Here is a tiny trained network, its code and every weight. The questions are about switching its units off for an input and a target symbol, where a switched-off unit gives its printed mean instead of its output.

import numpy as np


def w(rows, s, z=0):
    codes = np.array(rows[::2]) - 128.0
    scale = np.full(codes.shape[1], s)
    scale[-1] = z or s
    return codes * scale


def f(y):
    return np.maximum(y, 0)


def softmax(a):
    e = np.exp(a - a.max(-1, keepdims=True))
    return e / e.sum(-1, keepdims=True)


def log_softmax(a):
    a = a - a.max(-1, keepdims=True)
    return a - np.log(np.exp(a).sum(-1, keepdims=True))


def net(x, mask):
    ids = ['αγζηθμξστ'.index(c) for c in x.split()]
    T = len(ids)
    res = E[ids] + P[:T]
    q, k, v = (res @ M[0].T for M in (Q, K, V))
    z = softmax(np.where(np.tri(T) > 0, q @ k.T / 4**0.5, -1e9)) @ v
    res = res + np.where(mask[0], z, O[0][:, -1]) @ O[0][:, :-1]
    y = f(res @ A[0][:, :-1].T + A[0][:, -1])
    res = res + np.where(mask[1:9], y, B[0][:, -1]) @ B[0][:, :-1]
    return log_softmax(res[-1] @ U[:, :-1].T + U[:, -1])


Q, K, V, O, A, B = {}, {}, {}, {}, {}, {}
E = w([
[149,121,131],'α',
[128,138,188],'γ',
[163,125,162],'ζ',
[253,130,158],'η',
[205,58,176],'θ',
[113,174,145],'μ',
[198,113,123],'ξ',
[135,128,158],'σ',
[138,135,115],'τ',
],0.023)
P = w([
[249,179,2],'0',
[212,150,202],'1',
[205,144,203],'2',
[205,165,202],'3',
[221,153,208],'4',
[225,147,203],'5',
],0.0086)
Q[0] = w([
[2,47,31],'h1',
[180,94,188],'h1',
[121,121,92],'h1',
[120,99,129],'h1',
],0.0089)
K[0] = w([
[134,97,251],'h1',
[181,113,99],'h1',
[132,126,148],'h1',
[102,98,136],'h1',
],0.015)
V[0] = w([
[97,91,242],'h1',
[70,172,152],'h1',
[113,129,103],'h1',
[108,174,5],'h1',
],0.013)
O[0] = w([
[142,127,179,1],'h1',
[66,8,176,28],'h1',
[121,80,95,109],'h1',
[96,71,34,163],'h1',
],0.016,0.011)
A[0] = w([
[88,138,79,161],'n1',
[45,210,125,83],'n2',
[228,97,141,252],'n3',
[160,198,25,41],'n4',
[148,93,193,195],'n5',
[62,166,151,44],'n6',
[120,178,254,167],'n7',
[184,125,244,229],'n8',
],0.0094,0.0025)
B[0] = w([
[166,50,69,152],'n1',
[211,96,124,141],'n2',
[67,141,94,192],'n3',
[166,102,191,252],'n4',
[91,152,131,136],'n5',
[70,167,114,129],'n6',
[188,108,2,164],'n7',
[92,143,51,171],'n8',
],0.0085,0.027)
U = w([
[201,111,88,86],'α',
[26,254,25,177],'γ',
[148,205,141,136],'ζ',
[204,216,229,15],'η',
[170,202,35,83],'θ',
[74,59,55,130],'μ',
[231,133,69,184],'ξ',
[133,168,133,187],'σ',
[208,37,97,1],'τ',
],0.0055,0.0068)

Each question gives the input, a string of symbols that net reads in full, and the target symbol t.
The units are the heads (4 rows each of Q, K, V and O) and the neurons (one row each of A and B). Each row of codes is followed by its name. A weight is (code - 128) times the scale printed after its matrix; where a second scale follows, it is the last column's (O, A, B and U).
mask holds one flag per unit, heads first, then neurons. A switched-off unit (its flag False) gives its mean, the last column of its rows in O or B, instead of its output. The means were averaged over made-up inputs and are rounded, as every weight is.
A unit's drop is (log p(t) with every unit on - log p(t) with that unit switched off) / (log p(t) with every unit on - log p(t) with every unit switched off).
The circuit of an input: a set's keep is (log p(t) with only the set's units on - log p(t) with every unit switched off) / (log p(t) with every unit on - log p(t) with every unit switched off). Starting from all 9 units, units are removed one at a time, each time the one whose removal leaves the highest keep (on an exact tie, the one counted first), for as long as the keep stays at least 0.8.
circuit, biggest first: the units of the circuit, biggest drop first
top k neurons: the k neurons with the biggest drops, biggest first
drop when u is switched off: that unit's drop, to one decimal
input γ α σ θ, target γ: top 3 neurons : [n4 n8 n3]
input η ξ θ γ σ, target η: circuit, biggest first : [h1 n4 n8]
input θ η τ η, target θ: top 2 neurons : [n8 n7]
input η γ α σ ξ ζ, target η: top 4 neurons : [n4 n7 n8 n1]
input γ ξ η η, target γ: top 3 neurons : [n8 n3 n4]
input γ γ μ θ ξ θ, target θ: top neuron : [n7]
input γ ξ η μ η γ, target γ: top 2 neurons : [n4 n8]
input θ ξ θ θ ζ, target θ: top 4 neurons : [n7 n8 n3 n1]
input η σ σ θ, target η: top 2 neurons : [n4 n7]
input η ζ α γ γ, target η: top 3 neurons : [n4 n8 n1]
input η γ α η τ, target η: top 2 neurons : [n4 n7]
input η μ ξ γ ξ, target η: top 2 neurons : [n4 n7]
input μ γ γ α θ, target μ: drop when h1 is switched off : 0.7
input μ μ ζ, target μ: top neuron : [n4]
input γ τ σ α, target γ: drop when n7 is switched off : -0.1
input θ η τ θ θ γ, target θ: drop when n8 is switched off : 0.4
